Below is a small trained network, with its code and all its weights. Each question gives an input and a target symbol and asks what happens when units are switched off, that is, made to give their printed mean instead of their output.

import numpy as np


def w(rows, s, z=0):
    codes = np.array(rows[::2]) - 128.0
    scale = np.full(codes.shape[1], s)
    scale[-1] = z or s
    return codes * scale


def norm(h):
    return h / np.sqrt((h * h).mean(-1, keepdims=True) + 1e-5)


def f(y):
    return np.maximum(y, 0)


def softmax(a):
    e = np.exp(a - a.max(-1, keepdims=True))
    return e / e.sum(-1, keepdims=True)


def log_softmax(a):
    a = a - a.max(-1, keepdims=True)
    return a - np.log(np.exp(a).sum(-1, keepdims=True))


def net(x, mask):
    ids = ['ΘΛΣΦαεζμξψ'.index(c) for c in x.split()]
    T = len(ids)
    res = E[ids] + P[:T]
    q, k, v = (norm(res) @ M[0].T for M in (Q, K, V))
    z = softmax(np.where(np.tri(T) > 0, q @ k.T / 3**0.5, -1e9)) @ v
    res = res + np.where(mask[0], z, O[0][:, -1]) @ O[0][:, :-1]
    y = f(norm(res) @ A[0][:, :-1].T + A[0][:, -1])
    res = res + np.where(mask[1:9], y, B[0][:, -1]) @ B[0][:, :-1]
    return log_softmax(norm(res)[-1] @ U[:, :-1].T + U[:, -1])


Q, K, V, O, A, B = {}, {}, {}, {}, {}, {}
E = w([
[155,149,124,137],'Θ',
[155,147,125,135],'Λ',
[71,144,130,116],'Σ',
[78,168,126,106],'Φ',
[145,130,130,141],'α',
[149,166,119,137],'ε',
[150,139,125,145],'ζ',
[148,144,119,140],'μ',
[195,104,154,248],'ξ',
[150,134,129,88],'ψ',
],0.015)
P = w([
[94,4,90,72],'0',
[123,213,173,173],'1',
[122,208,198,171],'2',
[81,127,209,139],'3',
[85,140,215,135],'4',
[78,152,211,159],'5',
[87,148,189,134],'6',
],0.0031)
Q[0] = w([
[69,2,91,36],'H1',
[197,128,73,211],'H1',
[132,165,110,101],'H1',
],0.0095)
K[0] = w([
[129,208,254,166],'H1',
[97,100,11,205],'H1',
[130,93,142,92],'H1',
],0.0085)
V[0] = w([
[175,92,87,176],'H1',
[167,229,71,92],'H1',
[83,175,66,255],'H1',
],0.0078)
O[0] = w([
[52,107,79,163,62],'H1',
[214,194,42,156,253],'H1',
[57,254,171,200,78],'H1',
],0.0075,0.0029)
A[0] = w([
[133,158,66,151,155],'N1',
[199,102,80,140,205],'N2',
[88,67,11,171,34],'N3',
[165,174,95,145,73],'N4',
[240,117,91,187,45],'N5',
[59,138,123,160,188],'N6',
[248,160,66,135,4],'N7',
[149,115,2,171,194],'N8',
],0.0084,0.0034)
B[0] = w([
[127,137,212,86,212],'N1',
[148,90,81,167,251],'N2',
[15,254,190,120,180],'N3',
[97,131,164,121,192],'N4',
[46,111,76,159,230],'N5',
[125,68,159,101,216],'N6',
[59,57,155,198,246],'N7',
[201,141,98,37,253],'N8',
],0.0068,0.0042)
U = w([
[222,164,214,136,160],'Θ',
[68,130,80,135,121],'Λ',
[43,152,64,134,105],'Σ',
[159,211,28,202,40],'Φ',
[89,100,153,152,22],'α',
[29,20,194,102,29],'ε',
[136,200,152,52,121],'ζ',
[106,100,153,255,245],'μ',
[50,109,154,106,30],'ξ',
[215,49,105,115,255],'ψ',
],0.0088,0.0033)

Each question gives the input, a string of symbols that net reads in full, and the target symbol t.
The units are the heads (3 rows each of Q, K, V and O) and the neurons (one row each of A and B). Each row of codes is followed by its name. A weight is (code - 128) times the scale printed after its matrix; where a second scale follows, it is the last column's (O, A, B and U).
mask holds one flag per unit, heads first, then neurons. A switched-off unit (its flag False) gives its mean, the last column of its rows in O or B, instead of its output. The means were averaged over made-up inputs and are rounded, as every weight is.
A unit's drop is (log p(t) with every unit on - log p(t) with that unit switched off) / (log p(t) with every unit on - log p(t) with every unit switched off).
The circuit of an input: a set's keep is (log p(t) with only the set's units on - log p(t) with every unit switched off) / (log p(t) with every unit on - log p(t) with every unit switched off). Starting from all 9 units, units are removed one at a time, each time the one whose removal leaves the highest keep (on an exact tie, the one counted first), for as long as the keep stays at least 0.8.
units of the circuit, in order: the units of the circuit, biggest drop first
top k neurons: the k neurons with the biggest drops, biggest first
drop when u is switched off: that unit's drop, to one decimal
input μ ξ ξ Φ Σ μ ζ, target ζ: top 2 neurons	[N8, N7]
input Φ ψ μ, target μ: units of the circuit, in order	[N7]
input Θ ε ε Λ, target Σ: units of the circuit, in order	[H1, N3]
input α α ψ Φ Σ Φ, target ζ: units of the circuit, in order	[N5, H1]
input Φ ε μ Φ ψ Σ Φ, target ψ: units of the circuit, in order	[H1, N3]
input μ Φ ζ Φ μ, target ζ: top 2 neurons	[N8, N7]
input μ Θ ε Θ α, target ζ: top 2 neurons	[N8, N7]
input μ Φ ε, target ζ: top 2 neurons	[N8, N1]
input Θ α α, target Σ: top 3 neurons	[N3, N8, N5]
input Φ Λ Σ ε ε, target μ: top 2 neurons	[N7, N8]
input Φ Φ Φ Σ, target ζ: top 2 neurons	[N7, N5]
input μ Λ Σ α, target ζ: top 4 neurons	[N8, N7, N3, N5]
input α Φ Λ μ, target ε: drop when H1 is switched off	0.3
input ε Σ ψ μ ψ Θ, target Φ: drop when N3 is switched off	0.0
input α Σ Φ Σ ζ, target ε: drop when H1 is switched off	0.4
input ψ ε ζ, target ψ: units of the circuit, in order	[H1]
input Θ Φ ε ψ Σ ζ, target Σ: units of the circuit, in order	[H1, N3]
